Below is a small trained network, with its code and all its weights. Each question gives an input and a target symbol and asks what happens when units are switched off, that is, made to give their printed mean instead of their output.

import numpy as np


def w(rows, s, z=0):
    codes = np.array(rows[::2]) - 128.0
    scale = np.full(codes.shape[1], s)
    scale[-1] = z or s
    return codes * scale


def f(y):
    return y / 2 * (1 + np.tanh(0.7978845608 * (y + 0.044715 * y**3)))


def softmax(a):
    e = np.exp(a - a.max(-1, keepdims=True))
    return e / e.sum(-1, keepdims=True)


def log_softmax(a):
    a = a - a.max(-1, keepdims=True)
    return a - np.log(np.exp(a).sum(-1, keepdims=True))


def net(x, mask):
    ids = ['αβγδεζξπστφω'.index(c) for c in x.split()]
    T = len(ids)
    res = E[ids] + P[:T]
    u = 0
    for l in range(2):
        r = res
        for j in range(2):
            rows = slice(2 * j, 2 * j + 2)
            q, k, v = (r @ M[l][rows].T for M in (Q, K, V))
            z = softmax(np.where(np.tri(T) > 0, q @ k.T / 2**0.5, -1e9)) @ v
            o = O[l][rows]
            res = res + np.where(mask[u + j], z, o[:, -1]) @ o[:, :-1]
        u += 2
        y = f(res @ A[l][:, :-1].T + A[l][:, -1])
        res = res + np.where(mask[u : u + 12], y, B[l][:, -1]) @ B[l][:, :-1]
        u += 12
    return log_softmax(res[-1] @ U[:, :-1].T + U[:, -1])


Q, K, V, O, A, B = {}, {}, {}, {}, {}, {}
E = w([
[57,110,98,142,133,102],'α',
[170,101,130,253,160,189],'β',
[68,112,161,90,77,152],'γ',
[91,123,113,108,105,6],'δ',
[118,140,94,100,165,222],'ε',
[42,96,180,59,75,110],'ζ',
[97,137,117,150,95,57],'ξ',
[185,60,155,24,164,238],'π',
[142,119,100,130,140,186],'σ',
[79,112,162,241,125,94],'τ',
[5,57,216,106,104,159],'φ',
[46,86,212,79,79,96],'ω',
],0.015)
P = w([
[200,209,131,72,183,135],'0',
[109,141,55,157,75,181],'1',
[247,110,172,53,81,84],'2',
[197,134,149,91,225,30],'3',
[117,98,90,195,77,207],'4',
[226,91,215,33,67,91],'5',
[167,126,204,106,166,64],'6',
[113,84,59,213,83,151],'7',
[232,63,242,26,71,125],'8',
[179,145,193,131,159,72],'9',
[97,55,55,211,96,76],'10',
],0.011)
Q[0] = w([
[140,14,121,168,49,62],'0.h1',
[179,221,23,123,59,166],'0.h1',
[76,162,3,93,67,183],'0.h2',
[86,140,206,96,118,154],'0.h2',
],0.0061)
K[0] = w([
[169,183,58,183,120,39],'0.h1',
[226,190,24,169,128,134],'0.h1',
[247,142,47,50,145,105],'0.h2',
[209,223,254,118,137,120],'0.h2',
],0.0066)
V[0] = w([
[102,96,108,127,192,126],'0.h1',
[63,27,243,142,201,86],'0.h1',
[127,144,2,47,150,222],'0.h2',
[233,93,115,87,145,27],'0.h2',
],0.0076)
O[0] = w([
[31,97,2,46,157,108,106],'0.h1',
[195,179,89,98,150,187,252],'0.h1',
[71,34,255,171,175,118,112],'0.h2',
[175,109,169,229,105,157,172],'0.h2',
],0.0078,0.0028)
A[0] = w([
[82,186,121,132,119,123,71],'0.n1',
[219,180,110,208,172,254,33],'0.n2',
[137,54,149,126,137,106,44],'0.n3',
[136,196,69,112,135,151,228],'0.n4',
[134,132,132,197,173,161,65],'0.n5',
[112,187,125,201,124,174,176],'0.n6',
[195,56,157,123,228,92,173],'0.n7',
[157,86,135,87,109,116,94],'0.n8',
[196,203,96,67,118,22,101],'0.n9',
[189,128,106,186,177,61,39],'0.n10',
[98,173,154,132,58,65,254],'0.n11',
[88,153,153,180,55,164,160],'0.n12',
],0.0089,0.0041)
B[0] = w([
[155,86,130,72,193,142,113],'0.n1',
[74,135,112,93,84,116,208],'0.n2',
[169,184,36,90,62,182,147],'0.n3',
[139,79,187,153,235,105,192],'0.n4',
[83,179,121,95,93,66,143],'0.n5',
[122,92,118,81,176,54,166],'0.n6',
[82,217,113,186,68,172,239],'0.n7',
[160,116,147,186,96,145,170],'0.n8',
[176,146,142,142,107,184,255],'0.n9',
[150,120,48,44,137,154,148],'0.n10',
[77,82,139,159,177,248,227],'0.n11',
[160,65,99,97,255,142,182],'0.n12',
],0.0074,0.0054)
Q[1] = w([
[97,111,165,140,105,246],'1.h1',
[182,127,99,106,110,124],'1.h1',
[93,164,169,124,143,181],'1.h2',
[56,181,2,92,152,89],'1.h2',
],0.0097)
K[1] = w([
[95,202,223,249,169,117],'1.h1',
[89,163,228,167,156,117],'1.h1',
[220,155,168,71,78,178],'1.h2',
[253,32,21,228,94,107],'1.h2',
],0.0053)
V[1] = w([
[155,186,80,81,106,68],'1.h1',
[227,94,2,102,108,172],'1.h1',
[218,85,106,183,151,110],'1.h2',
[61,146,98,43,154,137],'1.h2',
],0.0084)
O[1] = w([
[114,85,81,189,92,202,3],'1.h1',
[112,235,44,201,152,239,66],'1.h1',
[244,56,153,234,118,160,83],'1.h2',
[84,91,2,20,49,120,119],'1.h2',
],0.0058,0.0065)
A[1] = w([
[183,60,135,168,108,108,163],'1.n1',
[106,104,146,151,31,177,41],'1.n2',
[147,141,154,126,238,158,186],'1.n3',
[220,148,134,113,102,199,207],'1.n4',
[108,183,127,103,241,150,3],'1.n5',
[70,118,95,124,168,54,193],'1.n6',
[148,161,164,107,145,137,58],'1.n7',
[150,120,88,89,100,84,169],'1.n8',
[95,113,130,191,4,124,90],'1.n9',
[168,101,134,116,148,166,87],'1.n10',
[136,106,109,122,53,107,174],'1.n11',
[163,97,99,99,64,175,165],'1.n12',
],0.012,0.0041)
B[1] = w([
[202,67,170,57,136,247,154],'1.n1',
[140,112,29,99,156,119,155],'1.n2',
[32,82,97,151,3,60,206],'1.n3',
[109,147,140,194,105,86,250],'1.n4',
[179,86,80,62,102,75,157],'1.n5',
[156,92,134,92,120,227,185],'1.n6',
[211,208,98,129,83,101,163],'1.n7',
[76,12,199,139,192,130,144],'1.n8',
[201,125,125,108,181,114,141],'1.n9',
[175,62,75,133,121,42,157],'1.n10',
[177,83,180,95,227,160,148],'1.n11',
[43,90,104,167,224,128,179],'1.n12',
],0.0058,0.011)
U = w([
[57,74,117,156,178,115,160],'α',
[145,105,107,110,113,186,187],'β',
[153,118,121,134,151,146,160],'γ',
[167,123,156,175,123,157,99],'δ',
[126,124,155,96,181,70,7],'ε',
[198,113,174,100,137,117,42],'ζ',
[146,112,153,168,158,88,49],'ξ',
[169,162,132,91,59,208,134],'π',
[70,185,168,163,182,80,253],'σ',
[127,111,120,163,222,1,118],'τ',
[183,124,88,57,104,112,73],'φ',
[164,147,157,114,107,75,96],'ω',
],0.0099,0.0037)

Each question gives the input, a string of symbols that net reads in full, and the target symbol t.
The units are the heads (2 rows each of Q, K, V and O) and the neurons (one row each of A and B). Each row of codes is followed by its name. A weight is (code - 128) times the scale printed after its matrix; where a second scale follows, it is the last column's (O, A, B and U).
mask holds one flag per unit, layer by layer, with each layer's heads first. A switched-off unit (its flag False) gives its mean, the last column of its rows in O or B, instead of its output. The means were averaged over made-up inputs and are rounded, as every weight is.
A unit's drop is (log p(t) with every unit on - log p(t) with that unit switched off) / (log p(t) with every unit on - log p(t) with every unit switched off).
The circuit of an input: a set's keep is (log p(t) with only the set's units on - log p(t) with every unit switched off) / (log p(t) with every unit on - log p(t) with every unit switched off). Starting from the 12 units with the biggest drops (on a tie, the unit counted first), units are removed one at a time, each time the one whose removal leaves the highest keep (on an exact tie, the one counted first), for as long as the keep stays at least 0.8.
circuit, biggest first: the units of the circuit, biggest drop first
most important unit: the unit with the biggest drop
top k neurons: the k neurons with the biggest drops, biggest first
top k neurons in layer l: the k neurons of layer l with the biggest drops, biggest first
which heads matter: for each layer, one digit per head in row order, 1 if its drop is at least 0.15 and else 0, layers parted by /
input φ σ α, target α: circuit, biggest first : [1.h2, 1.n8, 0.h2]
input σ ξ σ, target ζ: circuit, biggest first : [0.h1, 1.h1, 0.h2, 1.n1]
input δ τ ζ ξ ξ δ ξ δ σ, target δ: most important unit : 1.h2
input φ φ δ σ, target φ: circuit, biggest first : [1.n5, 0.h2]
input ε σ γ σ, target σ: top 2 neurons : [0.n7, 1.n1]
input δ ξ π, target δ: top 2 neurons in layer 1 : [1.n4, 1.n12]
input σ σ σ β, target σ: which heads matter : 01 / 01
input φ ξ β σ π σ, target α: circuit, biggest first : [1.h2, 1.n12, 0.h2, 1.n8]
input δ α σ ε, target σ: circuit, biggest first : [0.n7, 0.h2, 1.n6]
input φ ε γ, target α: circuit, biggest first : [1.h2, 1.n12, 1.n8, 0.h2]
input β β φ π σ π ε τ φ ε, target φ: circuit, biggest first : [1.n5, 0.h1]
input τ σ β δ γ, target α: which heads matter : 00 / 10
input δ π β σ δ π δ τ δ, target δ: top 2 neurons : [1.n4, 0.n9]
input ω δ ε σ, target σ: top 2 neurons in layer 0 : [0.n7, 0.n12]
input τ σ α ξ β, target α: circuit, biggest first : [0.n2, 0.n6]
input σ φ τ σ ε ζ σ π, target α: circuit, biggest first : [1.n12]
input σ δ σ φ, target φ: circuit, biggest first : [0.h1, 1.n5]
input σ φ γ σ, target φ: circuit, biggest first : [0.h2, 1.n5]
input σ δ α σ ε, target α: which heads matter : 00 / 00
input β γ σ ε, target σ: top 3 neurons : [0.n7, 0.n12, 1.n1]
input σ π δ, target ζ: which heads matter : 11 / 10
input σ ε σ β δ φ σ ω ω ω, target ω: which heads matter : 11 / 00
